Known rows:
[-14  22   9  -7  -9  -9  -3   1   7  11  20 -23  -7   8  10  22 -13  -4
 -14  -9   3   9  34  -2 -26  26 -20  27  -9  13  -7 -15  -1  23   0   9
  -2 -11  17   9   1] : bebro
[-11 -14 -11   2 -13  13   3   7 -22  -8 -14 -20  -6  13   4  12  11   9
  -6 -14   4  -1   7  20 -23 -13 -20  -4  -9 -17  20  -3   3   5   1   6
 -11 -14  19  22   0] : lafli
[-11 -14 -10  -4 -13   6  -5   4 -14  -1 -16 -20   2  15   5  -1  12   7
 -17  -8  -9  15   1  -1 -11  -8 -20  -3  -9 -19  15   6   9   4   3   9
 -12 -14   1  11   2] : niflim
[ 10  23  22 -11  -3 -13   0  34 -10  -5 -15   9  -7  15   3   6 -10  -6
   5 -11  -2 -13  -1  -8 -19  -8  -6  -1  -6   0 -15   0  -2   5  27  16
  -4 -14 -14   3   0] : ligim
[ -5   4  35 -15  -6  -3   1   4  -9  23 -14 -18  -3  15   8   1   5  48
  -6 -14   9   5  20  -3 -24 -15   3  -3  -9   6  -1  -1  23  11  18   5
 -12 -16  -4   2   0] : drofus
[ 31  14  -8   2   6 -13   4  37  -6  -3 -15  23  -5  12   3  -2 -16 -12
 -15 -16   1 -12   6 -11 -18 -14 -20  14   7 -19 -11  14   4  16  17  17
  -1 -12 -17   3  -1] : plori
[-12  16   6  13 -16 -10   7  33   2  -8 -14 -10  -8   0   5  -2  -4 -11
   8  26  32 -16   0  10 -14 -30 -27  -4  -4 -13   9  38   0  -1   6  10
 -14  -9 -16   6   3] : viklas
[ -7 -11 -11   1 -11   4   2   3  -6  -6 -18 -17  -7   5   5   1  18  -5
   2 -11  12  -8   7   4 -17 -21 -21   6  -8 -14  -5   4   1   0   6  22
  -9 -14  -1  12   2] : drinir
[-11 -10 -11   3 -11   3   0   3  -3  -7 -16 -22  -6   1   4  -3  31  -4
   8  -4  19   5   3   7 -12 -23 -23   2  -8 -12  -4   4   4  -2   9  26
 -12 -12  -6   4   5] : sizis
[ 29  31  40 -10 -13 -12  -1  11  -9  -8 -17  26  -5   5   2  -6 -16  -2
   9  -3  28 -13  -2  -7 -15 -11  -1  -3   5 -14 -13   7   2   4  29   5
   0 -11 -19   5   4] : kabrun
[-14  -5 -11  40   9   7  -2  14 -25  -5 -15  16  17   5   4  -2 -11 -11
 -14 -16   7 -10  11   9  -1 -25 -14   5   3 -12  16  11   0   2   0  -2
  32 -14 -12   3   0] : brefle
[-14 -15 -11   0 -14  12   2   5 -24   7 -11 -24   2   5   4  10  11 -14
 -10  -2  10  -3   8  -8 -25 -17 -21  -2 -11 -11   7 -15  -2  -1   1   4
  18  -3  11   4  -1] : kidi
[-13 -10  -9 -13 -11  18   1   9 -13  -3 -16 -19  -4  17   2  10   2 -11
 -13  -8 -12  -7   3  -7 -28 -15 -25   2  -8  -1   6  -6   0   0   1   1
  -9  -1  -3  17   0] : sisuk
[ 33   1 -12 -16 -11   9  16   2 -27  43 -16 -21  -6  45  17  12 -16 -12
 -16 -15   3  -9  74  -1  13 -22  35   1 -12 -19 -12  28   0  24   2  36
 -12  -4  26  12   0] : babrim
[-11 -10 -10 -11  -6  31   7  13 -10  -7 -20 -23  -7  21   6   3  -2 -14
 -13 -12 -12 -13   0  -5 -28 -14 -25   1  -7   2   1  -2   2   0   0   6
 -14  -8   6  17  -1] : nuvil
[-11  -7 -13 -11  -7   7   3   5  -6  -4 -14 -20  -8  13   3   4   8 -12
  -6  -8 -10  -3   7  -9 -27 -20 -25  13 -10  -8  -3  -1   4  -2   3  11
  -4 -15 -10  18   1] : klilazik
[ 29 -11  -9   5   1  25  -2   1   0  11  -7 -12  18   2   9  -2 -19  -3
 -12 -11 -10 -13   5  -3 -25  -8 -10   2  34 -17  -2  36   1   1   4   3
 -11  -8 -17   5  12] : zugir
[-14   7  20 -16  -6  -2   7   6  -9  20 -17 -22  -4   8   7  -3  19  13
   9  -3  13   5  12 -10 -24 -24 -16  -4 -10  22  -6 -11  16  -2   9   6
   6 -12  -9   2  -2] : kleklal
[ -8  26  13  44  15  -4  -1  45 -21  -7 -14  30   2   4   3  -3   8 -10
 -11 -16   9   2  -1  65  11 -25 -22  -1  -1  13  43  49   4  -1   0  -3
  -7 -13 -15   3  -1] : trigron
[-11  -6  20  -9 -14  -3   2   5 -21  12  -9 -19  -5  15   3  11   7  39
   1 -14   7   3  13   0 -27 -11  -3  -3  -7   1   7  -9  19   8   5   0
 -13 -13   9   4  -3] : kuzazok
[ -2 -12  18 -16 -12 -10  -3   3 -25  21   2 -10  -7   8   7  19  -9  32
  12 -12  12   1   2  -6 -28   7  26  -2  -8 -17  -6 -15  12   4   6  -2
 -11  11   9   1   4] : plasa

Facts:
besal Φ [ramar,guma,vanubi]
biflo Φ [stevo,brefle]
biplis Φ [lafli,soklir,klestu]
borol Φ [rastu,sedi,fasar]
brife Φ [briplos,nuvil]
brokis Φ [stiklelo,zelak]
broru Φ [peflil,stevo,safik,klurunuk]
bruplis Φ [lefavam,rigralal,zelak]
brutretre Φ [sipor,safik,rasum,ruskur]
davo Φ [drinir,kolok,klestu,klisur]
derom Φ [flobro,ratrik]
draklefor Φ [seston,sinobu]
dridrol Φ [babrim,guma,grisar]
drikel Φ [trigron,drivodom]
drofus Φ [kolok,brelok,drivodom,gruflos,lotas]
drufus Φ [sedi,bremol,rudrum,tripobal]
drurovur Φ [plarubus,skotes,tragres]
feflem Φ [dreplar,plizas]
flaska Φ [kolok,gruflos,grisar]
fledul Φ [bremol]
flola Φ [skotes,gebrudron]
flupu Φ [ratrik]
fodram Φ [vokle,klafer,gruflos,tropom]
folir Φ [raflime,rudrum,stiklelo,tropom]
fuditon Φ [pleskan,baska]
gegi Φ [drefum]
godol Φ [brokle,tabrum]
grasan Φ [stomaflal,klugre]
griflu Φ [plarubus,trester,klestu]
grudror Φ [klafer,tragres,rigralal]
kabrun Φ [viklas,skiruklu,sizis,klugre]
kleklal Φ [plori,kliflak,grisar,plizas]
klenom Φ [skotes,pimuk,tropom]
klipos Φ [stomaflal,rudrum]
klobik Φ [sunur,skido,tabrum]
klogol Φ [drinir,tuplim,tedrel,stisir]
klutrus Φ [pliter,brelok,kibra,droninal,sizis,ratrik]
kluvum Φ [kidi,brefle,planok]
koska Φ [drinir,dreplar,kliflak,klugre,ratrik]
kufugri Φ [brokle,grisar]
kuzazok Φ [drivodom,lafli]
leges Φ [zaflir,pleskan,ratrir,drikluk,klestu]
lepul Φ [sedi,skanim]
ligim Φ [dreplar,tragres]
lofo Φ [tuplim,skiruklu,gebrudron]
nosoklan Φ [kolok,kosak,skanim,rasum]
plasa Φ [zaflir,neplis,klestu,klakes]
plastobrus Φ [sisuk,briplos]
pledir Φ [babrim,neplis,skiruklu,dasu,kosak,robu]
plupla Φ [raflime,feku]
povin Φ [ratrir,zelak]
pudemum Φ [drevar,ronel]
pufur Φ [klilazik,seston,ronel,kliflak]
pugofes Φ [stiklelo]
raron Φ [sedi,zugir,safik,rasum]
rebru Φ [trolil]
sestiri Φ [brobrun,rudrum]
skodu Φ [bremol,lefavam,dustos,klakes]
skopa Φ [tragres]
skuga Φ [drivodom]
sogral Φ [lafli]
sovadrur Φ [pliter,tuplim,zelak]
stastol Φ [zaflir,zaplo]
suzupem Φ [trester,fozur]
tebrol Φ [briplos,mibo,seston]
tikleflak Φ [skido,klurunuk]
treplek Φ [drevar]
vemade Φ [niflim,tazu,rupir,skanim,zadom]
veplon Φ [klafer,nuvil]
voklalo Φ [raflime,safik,stiklelo,rigralal,vanubi]
zaskar Φ [figrur,raflime,biplun,vanubi]
babrim σ brokle,skotrur,klakes
bebro σ grakepur
biflo σ viklas,suzupem,skiruklu,peflil
biplis σ drefum,biflo
borol σ rudrokul
bramuk σ biflo
brefle σ trigron
bremol σ brefle
briplos σ borol
davo σ plupla,plebrol,pudemum
draklefor σ ramar,gruflos,ruskur,biflo
drefum σ trigron,borol
dridrol σ drikel
drikel σ tikleflak,briplos,rebru
drurovur σ plebrol,stastol,trigron,lotas
dustos σ grakepur
fasar σ tazu
feku σ rudrokul
figrur σ trigron,borol,fozur
flupu σ briplos
fozur σ povin
fubaze σ skiruklu
fuditon σ trester
gegi σ brobrun
kabrun σ ronel,rebru
klafer σ plupla,brobrun
klenom σ trigron
klisur σ klenom
klurunuk σ rudrokul
kluvum σ drurovur
koska σ plupla
ligim σ mibo,koska
motres σ trigron,nosoklan
nosoklan σ drefum
nosurol σ rudrum
peflil σ stevo,koska
pimuk σ viklas
planok σ peflil
plasa σ rigralal
plori σ tulaskam,rebru
plupla σ plebrol
pudemum σ klobik,peflil
pugofes σ flaska
raron σ pimuk
rastu σ sunur
ratrik σ gosto,gruflos
rebru σ plupla
ronel σ viklas,plebrol
rubru σ zadom
rudrokul σ trigron,klurim
rudrum σ klurim
ruskur σ klenom,lotas
safik σ kabrun,klenom
sipor σ biflo
skiruklu σ plebrol,borol
skopa σ kleklal
skotrur σ kufugri
skuga σ nosurol
stomaflal σ drevar,veplon
sunur σ stunok
suzupem σ stevo,rudrokul
tazu σ trigron,rudrum,stevo
tebrol σ grakepur,tropom
tedrel σ plupla,skido
tikleflak σ koska,klurim
tragres σ lotas
treplek σ flaska
trilas σ sizis
tulaskam σ drefum,peflil,ronel
vemade σ trigron
voklalo σ ligim
vokle σ plupla
zadom σ rudrum
zaflir σ poklas,brefle
zaplo σ ronel,koska,gruflos
zaskar σ gesogim
zugir σ ramar,briplos

Rows:
No name comes twice in this set of rows, the named rows included.
[ 28 -13 -10  -5  -7  14   1   0   0  -4 -17 -18  -4  13   5  -4   2  -5
  -8 -11 -11 -13   1  -8 -22   4  -6   7 -11 -17 -14  -4   1  -1  16  20
 -13  -9  -4   9   6] | stomaflal
[-11  -6 -11  26 -15 -15   4  58 -26  -5 -16 -23   0   3   3  -1  22 -12
 -11  -7  26 -14  -3  -8   1 -18 -26  -2  -7 -12  13 -15  -1   2   2   6
  46 -13  19   2  -3] | skido
[-13  29  26   9 -15 -10  -2  64 -24  -8 -19 -11  -3   2  20  -6  -6 -13
 -10   7  -7 -13  -1  -5   5 -17 -19  -2  -2   9  -2  -4   3   4   9  -2
  12 -14   1   6   1] | plupla
[-10  34  22  -2 -12 -10  -2   8   3   0 -11 -21  -7   3  15  18  12  -5
 -14   7  12  29  11  29 -24   6 -28  12  -6  39   8 -19  -2   6   1   4
   2 -15  20   3   1] | grakepur
[  1 -12  -7  10  -9 -13   0  35 -18  -7  -2 -16   0   3   3  21  -9 -11
 -15  -7  11 -12   0  -7 -20 -12 -22   0  22 -23  -7  -4   3   4   4  11
  19  -3 -12   4  -2] | planok
[-11  42  53  -4  -8  -8  -2  50 -10  -8 -16  16  -7   2  -1   1  -2  -9
  19   4  27 -11   2  -9  -7 -20 -20  -2  -2   1 -10  15   5  -3  35  12
  15 -14 -18   5   2] | koska
[-13  20  29 -16 -11  -3  24   9 -27  57 -15 -19  -2  28  21  12 -10  -8
  -7   0  21  -7  64   5   1 -23  15  -5  -9   0  -3  13  16   6  -1  13
  -6 -12  21   0   0] | kufugri
[-10   2  -7  10 -10  37  36  39  11  -9 -13 -21  -3   7  12  -3 -10  10
  -7   4   6 -15  -2  38 -27 -24 -24  -2   2   5  28  48   2   3  -1   5
 -10 -13 -16   4  -1] | gruflos
[ -5  15  21 -13  -6 -11  -2  37 -11  -2 -15   8  -6  14   4  23 -14 -12
  -8  -2  -7 -11  -1  -9 -25 -12 -23   4  15 -12 -11   6  -1   1  12   5
  13 -10 -16   5   0] | pudemum
[-10  16  20   4 -14 -10  -3  59 -27  -7 -14   2  -5   6   1   5  -6 -15
  -5  -5   9 -13   0 -10  -8 -11 -25  -4   7 -13   6 -14   0   5   4  -1
  25 -12  -8   4  -1] | rebru
[-11   7  -3  23  14  -4  -1  19 -17  -4 -16  32   7   5   1   2 -14 -12
 -15 -14  -4 -11   1  12 -14 -24 -15  12   9 -16   8  32   1  -1   1  -4
   1 -12 -16   4   4] | drefum
[ 38  24  41  -6  -8  -9  -2  28 -21  -8   1  40  -3  16   5   6 -19  21
  -2 -19  17 -14   2  -9 -19   8   9  -3  23 -20  -6   1  -1  36  29   5
  -6 -14 -14   4   2] | davo
[-11   5 -12   9 -15 -14   0  39 -21  -4 -15 -20  -5   6  10  -3  16 -13
 -12  -1 -15 -11   1  -4  17  -8 -23  -1 -13 -13   2  -6  11  -1   8   5
  -2 -12  13   3  -2] | brobrun

Now the same objects, written a new way:
Known rows:
[ -3  14 -15 -10  15   5 -19  -7  30 -12  42  49 -23  18] : nosoklan
[ 26 -23 -19 -12  19   5 -26 -36   2 -28  21  31 -12  33] : treplek
[-15 -28 -34 -34  42   1 -17  -5  42 -20 -25  10 -26   5] : kidi
[ 30 -10 -26 -11  23   7 -20 -23  21 -30  11  23  -4  46] : pufur
[ 22  -8 -18  -9  32   5 -19 -25  27 -27   7  21 -12  41] : klutrus
[ -2 -29  -9 -18  11  -2  -9   6  27 -20  -2  45  -8  27] : zugir
[ 21   1 -18 -23  12   5  -7 -35  26 -40  -4  16  -4   5] : drevar
[  7 -15  -1 -18  21  -3 -11 -36  36 -31 -16  14  -8  13] : dreplar
[-14   1 -19 -24  31  30 -15  -8  42 -21  -6  40 -14 -18] : skido
[ 14 -19 -19 -17  18   8  -8 -28  17 -32   1  24 -11  -7] : nuvil
[ 17 -18 -17 -17  15   8  -6 -32  15 -33   3  26  -8  -6] : sisuk
[ 16 -10 -28 -14  29  11 -25 -29  16 -23  20  26 -17  23] : kuzazok
[  1 -22 -10 -13  26  19 -15 -22  25  -8   6  39  -6  73] : gegi
[ 10 -22 -22 -18  22   8  -9 -25  19 -30  -2  23 -14  -7] : brelok
[  9 -21 -23 -17  22   8  -9 -25  20 -30  -1  23 -15  -7] : skotes
[  7  41 -18 -26   7  -3 -15  -3  41 -23  31  42 -14  51] : klenom
[  5 -24 -24 -20  27   8 -10 -21  23 -28  -5  21 -17 -10] : rasum
[  6  -9 -30 -19  31  12  -6 -24  30 -30  -4  14 -17 -19] : brokle
[ 17 -53 -20 -19  19  -5 -10 -13  12 -30 -18  22  -5  32] : babrim
[ -4  -7  -8 -21  17  24 -16 -14  29 -24   1  51  -9  -6] : pimuk
[ 13 -13 -24 -36  17  -5  -7 -16  25 -38 -22  16  -7  29] : rupir

Rows:
No name comes twice in this set of rows, the named rows included.
[  3 -18  20 -14   6  -2 -34 -29  22 -16  13  55  -4  64] | draklefor
[-24  26 -23 -19  29  21  -6   5  57 -16  12  40 -24 -29] | stevo
[ -7  44 -15 -16  24  39 -16 -11  51 -22  21  51 -10 -15] | plebrol
[ 48  14   6 -18  40 -23 -72 -16  46 -81 -42  24 -13 -72] | trolil
[  0  20  -7 -12   3  10  -1 -12  34 -24  28  48 -12 -15] | briplos
[  1  28 -17 -13  20  21 -20 -13  36 -18  36  49 -16  11] | stastol
[-18  -3 -27 -38  33  -2 -32  14  42 -11   2  42 -25  63] | kluvum
[ -6  36 -19 -10  18  13 -16  -5  42 -13  46  47 -23   7] | borol

